Below are the code and all the weights of a small trained network. Each question names an input and a class and asks about switching units off, where a switched-off unit gives its printed mean instead of its output.

import numpy as np


def w(rows, s, z=0):
    codes = np.array(rows[::2]) - 128.0
    scale = np.full(codes.shape[1], s)
    scale[-1] = z or s
    return codes * scale


def f(y):
    return y / 2 * (1 + np.tanh(0.7978845608 * (y + 0.044715 * y**3)))


def log_softmax(a):
    a = a - a.max(-1, keepdims=True)
    return a - np.log(np.exp(a).sum(-1, keepdims=True))


def net(x, mask):
    res = np.array(x, float).reshape(1, 6) / 4 @ E
    y = f(res @ A[0][:, :-1].T + A[0][:, -1])
    res = res + np.where(mask, y, B[0][:, -1]) @ B[0][:, :-1]
    return log_softmax(res[-1] @ U[:, :-1].T + U[:, -1])


A, B = {}, {}
E = w([
[181,144,102,159,186],'x0',
[131,115,151,153,131],'x1',
[131,123,140,140,128],'x2',
[135,132,60,204,66],'x3',
[91,248,146,144,129],'x4',
[131,121,144,143,129],'x5',
],0.017)
A[0] = w([
[47,85,145,110,37,208],'n0',
[181,125,98,166,119,130],'n1',
[46,207,198,106,148,149],'n2',
[140,113,130,105,126,92],'n3',
[144,125,111,131,146,121],'n4',
[115,121,112,151,72,103],'n5',
[86,136,90,177,64,176],'n6',
[92,134,74,196,70,27],'n7',
[85,148,153,128,155,126],'n8',
[155,112,100,143,129,133],'n9',
[150,123,174,64,183,73],'n10',
[160,165,155,103,108,141],'n11',
[122,51,124,105,125,102],'n12',
[138,143,121,121,94,83],'n13',
[127,84,144,113,121,163],'n14',
[141,119,85,136,161,150],'n15',
[56,130,91,127,146,135],'n16',
[146,162,123,106,102,173],'n17',
[88,101,127,125,88,161],'n18',
[110,127,151,138,120,123],'n19',
[131,132,93,125,113,106],'n20',
[106,135,87,175,82,53],'n21',
[150,122,171,73,215,165],'n22',
[168,121,92,146,119,123],'n23',
[71,199,213,96,134,150],'n24',
[202,97,41,188,126,125],'n25',
[194,171,102,158,246,198],'n26',
[99,254,145,176,134,6],'n27',
[124,245,141,170,132,188],'n28',
[90,137,61,211,26,159],'n29',
[142,118,158,88,168,107],'n30',
[159,135,147,95,176,130],'n31',
[109,242,136,172,149,137],'n32',
[132,113,116,125,143,106],'n33',
],0.015,0.012)
B[0] = w([
[139,122,172,12,197,223],'n0',
[116,134,130,169,122,164],'n1',
[109,148,120,255,115,237],'n2',
[139,119,140,103,125,130],'n3',
[117,133,139,127,129,133],'n4',
[136,133,125,84,118,161],'n5',
[138,135,97,147,81,212],'n6',
[108,129,175,61,224,182],'n7',
[144,139,124,168,146,160],'n8',
[122,120,130,168,121,149],'n9',
[133,125,106,94,77,170],'n10',
[113,116,136,154,131,152],'n11',
[155,128,130,39,118,166],'n12',
[132,120,147,115,136,131],'n13',
[122,149,88,109,94,161],'n14',
[120,141,149,154,123,150],'n15',
[135,117,136,155,130,148],'n16',
[127,122,141,165,124,162],'n17',
[129,126,145,94,138,168],'n18',
[116,130,102,123,144,136],'n19',
[130,118,135,125,130,138],'n20',
[136,122,164,69,167,167],'n21',
[137,121,171,40,183,198],'n22',
[126,118,134,172,132,154],'n23',
[103,138,102,246,131,230],'n24',
[98,156,117,236,118,200],'n25',
[158,103,82,77,48,210],'n26',
[194,89,81,24,23,214],'n27',
[86,158,168,88,223,248],'n28',
[156,108,84,108,57,250],'n29',
[126,119,123,67,134,158],'n30',
[126,137,147,66,154,159],'n31',
[126,104,183,40,188,233],'n32',
[131,133,127,119,130,129],'n33',
],0.024,0.023)
U = w([
[149,108,159,72,211,4],'0',
[204,56,28,71,41,254],'1',
[93,165,68,248,147,174],'2',
],0.011,0.00065)

Each question gives the input, the list of numbers given to net, and the class t.
The units are the neurons (one row each of A and B). Each row of codes is followed by its name. A weight is (code - 128) times the scale printed after its matrix; where a second scale follows, it is the last column's (A, B and U).
mask holds one flag per neuron, in row order. A switched-off neuron (its flag False) gives its mean, the last column of its row in B, instead of its output. The means were averaged over made-up inputs and are rounded, as every weight is.
A unit's drop is (log p(t) with every unit on - log p(t) with that unit switched off) / (log p(t) with every unit on - log p(t) with every unit switched off).
The circuit of an input: a set's keep is (log p(t) with only the set's units on - log p(t) with every unit switched off) / (log p(t) with every unit on - log p(t) with every unit switched off). Starting from the 12 units with the biggest drops (on a tie, the unit counted first), units are removed one at a time, each time the one whose removal leaves the highest keep (on an exact tie, the one counted first), for as long as the keep stays at least 0.8.
circuit, biggest first: the units of the circuit, biggest drop first
unit that matters most: the unit with the biggest drop
top k neurons: the k neurons with the biggest drops, biggest first
drop when u is switched off: that unit's drop, to one decimal
input [6,-6,8,1,-6,1], class 2: unit that matters most : n25
input [-8,-7,7,7,4,1], class 0: top 2 neurons : n7, n0
input [6,-4,-8,-4,0,1], class 1: top 3 neurons : n26, n28, n0
input [-5,1,-7,0,4,2], class 2: circuit, biggest first : n2, n24
input [5,4,-6,-2,0,-2], class 1: top 4 neurons : n26, n28, n0, n7
input [0,5,-1,-2,4,6], class 2: top 3 neurons : n0, n2, n24
input [2,3,4,-4,-1,4], class 1: top 2 neurons : n28, n32
input [-8,-5,0,8,1,4], class 0: top 2 neurons : n7, n0
input [-8,-1,2,0,-3,-7], class 0: top 3 neurons : n0, n27, n26
input [1,7,-7,-6,0,1], class 1: top 2 neurons : n28, n32
input [-6,-4,5,8,2,2], class 0: top 2 neurons : n7, n0
input [1,0,-8,4,-3,-8], class 2: top 2 neurons : n27, n25
input [5,-2,-1,6,7,6], class 1: top 2 neurons : n27, n29
input [-6,-3,-8,-8,7,-5], class 2: circuit, biggest first : n24
input [-7,6,8,5,2,-1], class 0: top 3 neurons : n0, n7, n27
input [4,-8,-3,2,6,-4], class 1: top 2 neurons : n27, n26
input [-3,-2,-7,-3,6,3], class 2: top 2 neurons : n2, n24
input [-3,5,-8,6,3,-5], class 0: drop when n28 is switched off : 0.4
input [4,-3,4,-6,-3,-8], class 1: drop when n32 is switched off : 0.1
input [-1,-8,-8,-8,3,-3], class 2: circuit, biggest first : n2
input [7,-2,-5,-7,-2,-4], class 1: drop when n26 is switched off : 1.6
input [-3,-2,-5,0,7,3], class 2: drop when n2 is switched off : 1.0
